Here is a tiny trained network, its code and every weight. The questions are about switching its units off for an input and a class, where a switched-off unit gives its printed mean instead of its output.

import numpy as np


def w(rows, s, z=0):
    codes = np.array(rows[::2]) - 128.0
    scale = np.full(codes.shape[1], s)
    scale[-1] = z or s
    return codes * scale


def f(y):
    return np.maximum(y, 0)


def log_softmax(a):
    a = a - a.max(-1, keepdims=True)
    return a - np.log(np.exp(a).sum(-1, keepdims=True))


def net(x, mask):
    res = np.array(x, float).reshape(1, 4) / 4 @ E
    y = f(res @ A[0][:, :-1].T + A[0][:, -1])
    res = res + np.where(mask, y, B[0][:, -1]) @ B[0][:, :-1]
    return log_softmax(res[-1] @ U[:, :-1].T + U[:, -1])


A, B = {}, {}
E = w([
[166,18,6,114],'x0',
[73,175,43,235],'x1',
[23,184,49,38],'x2',
[255,218,101,98],'x3',
],0.0069)
A[0] = w([
[43,134,105,233,200],'n1',
[97,101,45,156,178],'n2',
[198,136,224,75,196],'n3',
[127,114,190,218,246],'n4',
[13,164,39,190,125],'n5',
[85,26,145,52,187],'n6',
[217,100,139,95,84],'n7',
[116,105,14,73,164],'n8',
[81,131,250,83,216],'n9',
[84,211,194,214,253],'n10',
[181,153,216,108,126],'n11',
[199,177,45,136,119],'n12',
[148,26,14,134,247],'n13',
[1,174,142,148,207],'n14',
[214,28,117,168,218],'n15',
[229,144,44,125,97],'n16',
[79,21,147,43,197],'n17',
[50,79,177,74,167],'n18',
[94,124,228,103,203],'n19',
[126,79,37,63,185],'n20',
[57,76,185,69,149],'n21',
],0.0079,0.005)
B[0] = w([
[131,200,254,153,218],'n1',
[192,233,95,215,199],'n2',
[221,203,246,51,214],'n3',
[228,111,242,191,211],'n4',
[56,246,193,105,223],'n5',
[3,8,140,70,207],'n6',
[40,103,184,20,170],'n7',
[81,214,21,137,215],'n8',
[218,41,242,138,214],'n9',
[172,153,255,126,228],'n10',
[236,216,234,121,180],'n11',
[74,88,33,68,188],'n12',
[31,149,23,237,254],'n13',
[29,100,247,36,224],'n14',
[41,12,171,126,224],'n15',
[61,78,43,59,189],'n16',
[3,5,151,84,215],'n17',
[76,24,165,32,191],'n18',
[197,35,222,157,198],'n19',
[41,198,45,181,217],'n20',
[90,9,154,41,185],'n21',
],0.0065,0.0089)
U = w([
[208,203,226,205,183],'0',
[94,2,193,70,121],'1',
[44,147,140,31,157],'2',
[150,200,36,95,2],'3',
[100,47,38,202,164],'4',
[213,96,173,51,129],'5',
],0.0084,0.0056)

Each question gives the input, the list of numbers given to net, and the class t.
The units are the neurons (one row each of A and B). Each row of codes is followed by its name. A weight is (code - 128) times the scale printed after its matrix; where a second scale follows, it is the last column's (A, B and U).
mask holds one flag per neuron, in row order. A switched-off neuron (its flag False) gives its mean, the last column of its row in B, instead of its output. The means were averaged over made-up inputs and are rounded, as every weight is.
A unit's drop is (log p(t) with every unit on - log p(t) with that unit switched off) / (log p(t) with every unit on - log p(t) with every unit switched off).
The circuit of an input: a set's keep is (log p(t) with only the set's units on - log p(t) with every unit switched off) / (log p(t) with every unit on - log p(t) with every unit switched off). Starting from the 12 units with the biggest drops (on a tie, the unit counted first), units are removed one at a time, each time the one whose removal leaves the highest keep (on an exact tie, the one counted first), for as long as the keep stays at least 0.8.
circuit, biggest first: the units of the circuit, biggest drop first
most important unit: the unit with the biggest drop
k most important neurons: the k neurons with the biggest drops, biggest first
drop when u is switched off: that unit's drop, to one decimal
input [-1,3,-1,8], class 5: most important unit -> n13
input [-8,6,6,-8], class 1: 4 most important neurons -> n14; n18; n21; n9
input [-1,7,2,-7], class 0: circuit, biggest first -> n1; n2
input [-7,3,5,-2], class 1: 2 most important neurons -> n14; n2
input [1,4,-3,8], class 4: 2 most important neurons -> n14; n5
input [8,-7,8,-6], class 2: 3 most important neurons -> n8; n20; n13
input [4,-2,0,4], class 4: 2 most important neurons -> n14; n5
input [6,-1,8,6], class 3: 2 most important neurons -> n8; n15
input [-7,-8,2,2], class 5: 2 most important neurons -> n3; n11
input [-2,-8,-8,0], class 5: 2 most important neurons -> n3; n11
input [8,-3,1,-8], class 4: 2 most important neurons -> n13; n20
input [7,6,-1,-8], class 4: drop when n1 is switched off -> -0.1
input [-8,7,-1,-5], class 0: drop when n5 is switched off -> 0.0
input [8,1,-5,-6], class 4: circuit, biggest first -> n13
input [-4,5,-3,-8], class 0: drop when n4 is switched off -> 0.1
